Below is a small trained network, with its code and all its weights. Each question gives an input and a class and asks what happens when units are switched off, that is, made to give their printed mean instead of their output.

import numpy as np


def w(rows, s, z=0):
    codes = np.array(rows[::2]) - 128.0
    scale = np.full(codes.shape[1], s)
    scale[-1] = z or s
    return codes * scale


def norm(h):
    return h / np.sqrt((h * h).mean(-1, keepdims=True) + 1e-5)


def f(y):
    return np.maximum(y, 0)


def log_softmax(a):
    a = a - a.max(-1, keepdims=True)
    return a - np.log(np.exp(a).sum(-1, keepdims=True))


def net(x, mask):
    res = np.array(x, float).reshape(1, 8) / 4 @ E
    u = 0
    for l in range(3):
        y = f(norm(res) @ A[l][:, :-1].T + A[l][:, -1])
        res = res + np.where(mask[u : u + 11], y, B[l][:, -1]) @ B[l][:, :-1]
        u += 11
    return log_softmax(norm(res)[-1] @ U[:, :-1].T + U[:, -1])


A, B = {}, {}
E = w([
[129,128,128,128],'x0',
[128,129,132,124],'x1',
[129,127,127,130],'x2',
[34,39,150,153],'x3',
[128,128,119,135],'x4',
[111,103,15,23],'x5',
[216,2,130,119],'x6',
[128,129,124,131],'x7',
],0.0058)
A[0] = w([
[172,180,120,102,5],'L0N1',
[177,25,119,150,36],'L0N2',
[182,72,114,118,72],'L0N3',
[120,99,12,24,33],'L0N4',
[66,244,100,108,134],'L0N5',
[251,80,132,95,102],'L0N6',
[144,128,156,169,48],'L0N7',
[156,137,190,182,76],'L0N8',
[20,28,133,128,77],'L0N9',
[183,135,202,225,36],'L0N10',
[250,199,103,88,22],'L0N11',
],0.012,0.0029)
B[0] = w([
[178,114,144,165,169],'L0N1',
[35,105,127,138,195],'L0N2',
[69,122,113,140,185],'L0N3',
[185,157,168,2,254],'L0N4',
[33,162,102,156,243],'L0N5',
[31,139,97,165,237],'L0N6',
[135,127,148,93,152],'L0N7',
[156,133,115,63,183],'L0N8',
[230,141,96,203,214],'L0N9',
[161,138,149,35,207],'L0N10',
[217,85,117,212,241],'L0N11',
],0.023,0.0077)
A[1] = w([
[85,63,140,113,55],'L1N1',
[218,114,115,186,114],'L1N2',
[117,98,137,123,29],'L1N3',
[124,69,107,99,99],'L1N4',
[215,58,149,198,27],'L1N5',
[140,102,176,19,6],'L1N6',
[92,91,155,132,2],'L1N7',
[116,108,116,123,59],'L1N8',
[69,101,112,104,52],'L1N9',
[144,100,175,62,149],'L1N10',
[161,143,210,6,75],'L1N11',
],0.011,0.0014)
B[1] = w([
[88,143,134,136,158],'L1N1',
[149,113,187,198,228],'L1N2',
[108,126,144,136,134],'L1N3',
[99,164,96,147,158],'L1N4',
[155,101,194,218,214],'L1N5',
[183,220,152,77,218],'L1N6',
[101,117,147,127,141],'L1N7',
[117,141,123,124,138],'L1N8',
[96,147,116,158,175],'L1N9',
[159,206,126,92,191],'L1N10',
[176,77,84,2,253],'L1N11',
],0.022,0.0067)
A[2] = w([
[105,133,124,130,94],'L2N1',
[2,155,88,151,88],'L2N2',
[144,119,106,139,25],'L2N3',
[201,85,99,176,56],'L2N4',
[123,104,74,147,123],'L2N5',
[120,106,69,143,120],'L2N6',
[135,107,102,130,5],'L2N7',
[59,77,144,112,89],'L2N8',
[125,130,91,145,19],'L2N9',
[126,139,124,115,84],'L2N10',
[193,129,158,177,128],'L2N11',
],0.015,0.0021)
B[2] = w([
[118,147,134,136,147],'L2N1',
[13,99,140,99,255],'L2N2',
[134,128,131,132,132],'L2N3',
[138,136,193,192,207],'L2N4',
[134,162,139,110,149],'L2N5',
[114,161,145,109,149],'L2N6',
[134,151,125,145,128],'L2N7',
[127,251,119,163,161],'L2N8',
[118,132,154,111,138],'L2N9',
[145,128,122,134,147],'L2N10',
[119,44,55,144,226],'L2N11',
],0.028,0.0077)
U = w([
[169,139,128,48,253],'0',
[7,131,129,144,27],'1',
[150,70,147,214,129],'2',
],0.014,0.00041)

Each question gives the input, the list of numbers given to net, and the class t.
The units are the neurons (one row each of A and B). Each row of codes is followed by its name. A weight is (code - 128) times the scale printed after its matrix; where a second scale follows, it is the last column's (A, B and U).
mask holds one flag per neuron, layer by layer. A switched-off neuron (its flag False) gives its mean, the last column of its row in B, instead of its output. The means were averaged over made-up inputs and are rounded, as every weight is.
A unit's drop is (log p(t) with every unit on - log p(t) with that unit switched off) / (log p(t) with every unit on - log p(t) with every unit switched off).
unit that matters most: the unit with the biggest drop
k most important neurons: the k neurons with the biggest drops, biggest first
k most important neurons of layer l: the k neurons of layer l with the biggest drops, biggest first
drop of u: that unit's drop, to one decimal
input [-2,1,-3,-4,-5,3,-1,-5], class 2: unit that matters most => L0N11
input [-6,-4,2,5,-6,-6,-5,-1], class 0: 2 most important neurons of layer 0 => L0N11, L0N6
input [-4,-1,-8,-4,8,6,8,-3], class 1: 4 most important neurons of layer 0 => L0N6, L0N2, L0N3, L0N10
input [2,-4,-6,6,0,-8,0,6], class 0: 2 most important neurons => L0N10, L0N11
input [-4,-4,5,-5,7,-2,-4,7], class 2: 2 most important neurons => L0N11, L0N6
input [7,6,5,6,-6,-1,-5,-3], class 2: 2 most important neurons => L0N9, L0N6
input [5,-5,4,-5,0,-8,-7,0], class 0: 2 most important neurons => L0N10, L0N6
input [-8,2,7,-3,-7,0,3,7], class 1: 2 most important neurons => L0N6, L0N9
input [-2,2,1,-7,-4,0,7,0], class 1: 3 most important neurons => L0N6, L0N9, L0N2
input [-7,2,-7,7,-2,5,4,-4], class 2: 2 most important neurons => L0N9, L0N10
input [4,-3,0,6,8,-5,-4,6], class 2: 2 most important neurons => L0N9, L0N4
input [-8,-8,-3,-6,4,3,2,6], class 2: drop of L0N11 => 1.0
input [-7,1,2,8,-4,-4,-4,-7], class 2: drop of L1N4 => 0.0
input [7,-2,3,-3,3,-1,1,-8], class 2: drop of L0N11 => 1.1
input [3,0,4,-6,-4,-8,4,6], class 0: unit that matters most => L0N10
